 24  10  38
  9  -1  24
-15  -9 -14
 16   4  -3
->
-15  -9 -14
  9  -1  24
 16   4  -3
 24  10  38

  3   3
  0 -13
 38  16
  2  19
->
  0 -13
  2  19
  3   3
 38  16

 12   7  20 -16
-34  -4 -15 -25
-25 -17 -26  -9
->
-34  -4 -15 -25
-25 -17 -26  -9
 12   7  20 -16

 16  22  37  10  -6  36 -13  -5  12  -2   5
 -3  15  -6  12   1  31 -16 -11  23   0  -5
 -2  -9  18 -10 -16 -17  -1  -7  -5 -20 -11
 -8 -11   4 -13 -17 -13 -10 -24  10 -26 -30
-13   3 -14  23  12   4   7  18  -4  15  23
-33 -15   0  18 -14 -22  -3  -8   2 -22 -10
 24  15   4  -7  12  29  -5  -8  10  16  -4
->
-33 -15   0  18 -14 -22  -3  -8   2 -22 -10
-13   3 -14  23  12   4   7  18  -4  15  23
 -8 -11   4 -13 -17 -13 -10 -24  10 -26 -30
 -3  15  -6  12   1  31 -16 -11  23   0  -5
 -2  -9  18 -10 -16 -17  -1  -7  -5 -20 -11
 16  22  37  10  -6  36 -13  -5  12  -2   5
 24  15   4  -7  12  29  -5  -8  10  16  -4

 14   5  -7  18  -3 -19   2  11   8  18
  5  16  13  -1  31  -2 -27  -6 -11   1
  9   5  -2  10   3 -11  -2   5   3  11
-25   6  20 -30  28  37 -24 -19 -25 -41
-18   7  18 -24  28  29 -24 -16 -22 -32
->
-25   6  20 -30  28  37 -24 -19 -25 -41
-18   7  18 -24  28  29 -24 -16 -22 -32
  5  16  13  -1  31  -2 -27  -6 -11   1
  9   5  -2  10   3 -11  -2   5   3  11
 14   5  -7  18  -3 -19   2  11   8  18

 -1 -10  -8  15  -7
-23 -18 -24  -8  11
-12  -3  -8  25   4
-11  10 -12  -4  11
 21 -10 -21 -11   6
 -7  -1   4 -29 -14
  4   3 -11 -31   4
 16  -2   9 -21  -5
 -2   2  -6   5   4
 -9  -3  -4   2   8
 25  18   4 -16 -11
-37   4 -16  -2 -12
->
-37   4 -16  -2 -12
-23 -18 -24  -8  11
-12  -3  -8  25   4
-11  10 -12  -4  11
 -9  -3  -4   2   8
 -7  -1   4 -29 -14
 -2   2  -6   5   4
 -1 -10  -8  15  -7
  4   3 -11 -31   4
 16  -2   9 -21  -5
 21 -10 -21 -11   6
 25  18   4 -16 -11
---
-23  21  35  25 -13   2  36  -9
 11 -10  -7   8   9  -1 -11  14
-26   1   5   7 -22 -35  21  12
 -4  36  24  17 -26  32 -36  -8
-10   3 -34 -29 -16 -14  17   3
 10 -35  15  -7   8   3  18 -36
-33  -3   2  31 -29  13 -16  26
  5 -34  35  -2   0 -31  -5 -27
->
 -4  36  24  17 -26  32 -36  -8
-23  21  35  25 -13   2  36  -9
-10   3 -34 -29 -16 -14  17   3
-26   1   5   7 -22 -35  21  12
-33  -3   2  31 -29  13 -16  26
 11 -10  -7   8   9  -1 -11  14
  5 -34  35  -2   0 -31  -5 -27
 10 -35  15  -7   8   3  18 -36

-14 -19
  0  30
-11  17
 32   5
 -4  22
 38  -1
-22 -11
-12  18
->
  0  30
 -4  22
-12  18
-11  17
 32   5
 38  -1
-22 -11
-14 -19

 19 -16  -8  -3 -28  -6  19   8  -3  -4 -21  10
-21  17   6   1  33   3 -21  -6   5   6  24  -6
 -9   8  14  11  11  16  -9 -15  -3  -3   9 -18
->
-21  17   6   1  33   3 -21  -6   5   6  24  -6
 -9   8  14  11  11  16  -9 -15  -3  -3   9 -18
 19 -16  -8  -3 -28  -6  19   8  -3  -4 -21  10

-30 -23   4 -11 -19  20   0   2   7 -12 -18 -16 -10 -14
 31   4 -13   1  29  -7  -7  -3 -14  18   6  27  15  16
 10  12 -17   4  20   5   4 -14  -9  15  15   2  -3  32
  5  26  26  15 -18 -32   0   6  12 -11  15  -8   1 -13
-16 -16   4  -8 -10   9  -3   5   5  -9 -15  -5  -4 -15
->
  5  26  26  15 -18 -32   0   6  12 -11  15  -8   1 -13
 10  12 -17   4  20   5   4 -14  -9  15  15   2  -3  32
 31   4 -13   1  29  -7  -7  -3 -14  18   6  27  15  16
-16 -16   4  -8 -10   9  -3   5   5  -9 -15  -5  -4 -15
-30 -23   4 -11 -19  20   0   2   7 -12 -18 -16 -10 -14

  4  33  -1  -3  -9 -11 -16   0  11  -4  -4  11  29   0   7
  1   0  -7  35  -7   4   3  -6   4   4  20  -2   4 -13   4
  4  38  10 -21  -8  -2 -19  -2   0   3 -10  11  35   2 -11
-10  -5 -14  19   0  18  -3   0   0  -7  17   5   9  -8  -2
  1  39   7 -21 -10  -3 -24  -3   1  -3 -10   9  32   0  -6
  4  -1  -9  35  -8   0   1  -8   2   4  20  -4   8 -14   8
->
  1  39   7 -21 -10  -3 -24  -3   1  -3 -10   9  32   0  -6
  4  38  10 -21  -8  -2 -19  -2   0   3 -10  11  35   2 -11
  4  33  -1  -3  -9 -11 -16   0  11  -4  -4  11  29   0   7
  1   0  -7  35  -7   4   3  -6   4   4  20  -2   4 -13   4
  4  -1  -9  35  -8   0   1  -8   2   4  20  -4   8 -14   8
-10  -5 -14  19   0  18  -3   0   0  -7  17   5   9  -8  -2

 28  20  17
-23 -19  21
  9   9 -34
-17 -15  33
  8   4  38
->
 28  20  17
  9   9 -34
  8   4  38
-17 -15  33
-23 -19  21
---
 -8  -1  -9   6
-10  -3 -14  -2
-29 -27 -39 -16
->
 -3 -14
-27 -39

-11  -1  -2
 21  10 -16
 -6 -21  -3
 29 -34   8
->
 10 -16
-21  -3

  3 -40  -1   1   0
  3 -40  18  -3  37
 10 -40  -3   3  -3
  2 -40   1   1   0
->
-40  18
-40  -3

 11   2 -30
 19 -14   7
 12  -6 -18
 31 -13 -39
 13 -18   4
->
-14   7
 -6 -18

 20 -36 -14
 -1  -7  -1
  6  -6 -12
  0   2   0
 -2 -13  -9
->
 -7  -1
 -6 -12

 -4  -7  -2  33
 -1  35  12  19
-12 -35  40 -30
 30 -13  30  -5
->
 35  12
-35  40

 -1 -11  -3
 -1 -24 -21
 -1 -17 -16
 -2 -39 -29
 -2 -35 -26
->
-24 -21
-17 -16

 22  14   0
-14 -35  18
-30 -33  17
->
-35  18
-33  17
---
  1 -36  -7 -31   1 -30  11
  3  13   5  12   3  -4   7
  7   1   4   3  10   2   7
  0   7   3  -9   8  14  -1
 -7   6   1   8   6   4   5
->
  1 -36  -7 -31   1 -30  11
 -7   6   1   8   6   4   5
  0   7   3  -9   8  14  -1
  7   1   4   3  10   2   7
  3  13   5  12   3  -4   7

 14  23  24  -6   7  -6 -10  -4 -34   5  -6
 -4   9 -10 -19  21  -8  13  24 -24  18  -2
 -8  21   3  -7  41  11   1  -3 -18   6   2
-23  -3  21  23   4  15 -24  -6 -12  -4 -13
->
 -4   9 -10 -19  21  -8  13  24 -24  18  -2
 -8  21   3  -7  41  11   1  -3 -18   6   2
-23  -3  21  23   4  15 -24  -6 -12  -4 -13
 14  23  24  -6   7  -6 -10  -4 -34   5  -6

  5  -1 -12  -5   5   6  -2  12  15
  4   0  -2  -4   6   2  -5   9   4
-33   9   5 -15  25 -20   1 -37   9
  8   6   3   0  13   5  17   8  -1
->
  5  -1 -12  -5   5   6  -2  12  15
  4   0  -2  -4   6   2  -5   9   4
  8   6   3   0  13   5  17   8  -1
-33   9   5 -15  25 -20   1 -37   9

-27  12   6  20  27   0  -7
 -3 -27  22 -17   6   8  39
 -6   5  18  -5 -29  34 -22
-20 -23  15  20 -21 -10   8
->
-27  12   6  20  27   0  -7
-20 -23  15  20 -21 -10   8
 -6   5  18  -5 -29  34 -22
 -3 -27  22 -17   6   8  39

-26  15 -21
 11   4 -40
 -3   9  13
  9  -6 -19
->
 11   4 -40
-26  15 -21
  9  -6 -19
 -3   9  13

-17   1  -2  -2  30  25 -28
 19 -13   5  25  -2   0  23
 -5 -19  15 -21 -20  15 -29
 14  31   7 -18 -28 -18   0
 20 -31  12  14  -5  -6 -13
  8 -14  -4 -10  23 -11 -28
-28 -16  16  12  11   6 -19
 22 -26  13  26 -22  20 -26
 17   9 -24  -4  -6 -11  18
 15   1  14 -28 -30 -12   9
-19 -28  32   6  27   8  -2
->
 17   9 -24  -4  -6 -11  18
  8 -14  -4 -10  23 -11 -28
-17   1  -2  -2  30  25 -28
 19 -13   5  25  -2   0  23
 14  31   7 -18 -28 -18   0
 20 -31  12  14  -5  -6 -13
 22 -26  13  26 -22  20 -26
 15   1  14 -28 -30 -12   9
 -5 -19  15 -21 -20  15 -29
-28 -16  16  12  11   6 -19
-19 -28  32   6  27   8  -2

 33 -10  33 -15  -5  39   4
 19  -6  12  -8  -9  23   5
->
 19  -6  12  -8  -9  23   5
 33 -10  33 -15  -5  39   4

  3  16  25  -5   0   3  -6 -10 -16
  3  18 -16 -27 -16  10 -13   5  -1
 16  21   5 -34  -4   3  -7  -4  -6
  1 -28   1  15 -21  11  13  10  16
->
  3  18 -16 -27 -16  10 -13   5  -1
  1 -28   1  15 -21  11  13  10  16
 16  21   5 -34  -4   3  -7  -4  -6
  3  16  25  -5   0   3  -6 -10 -16
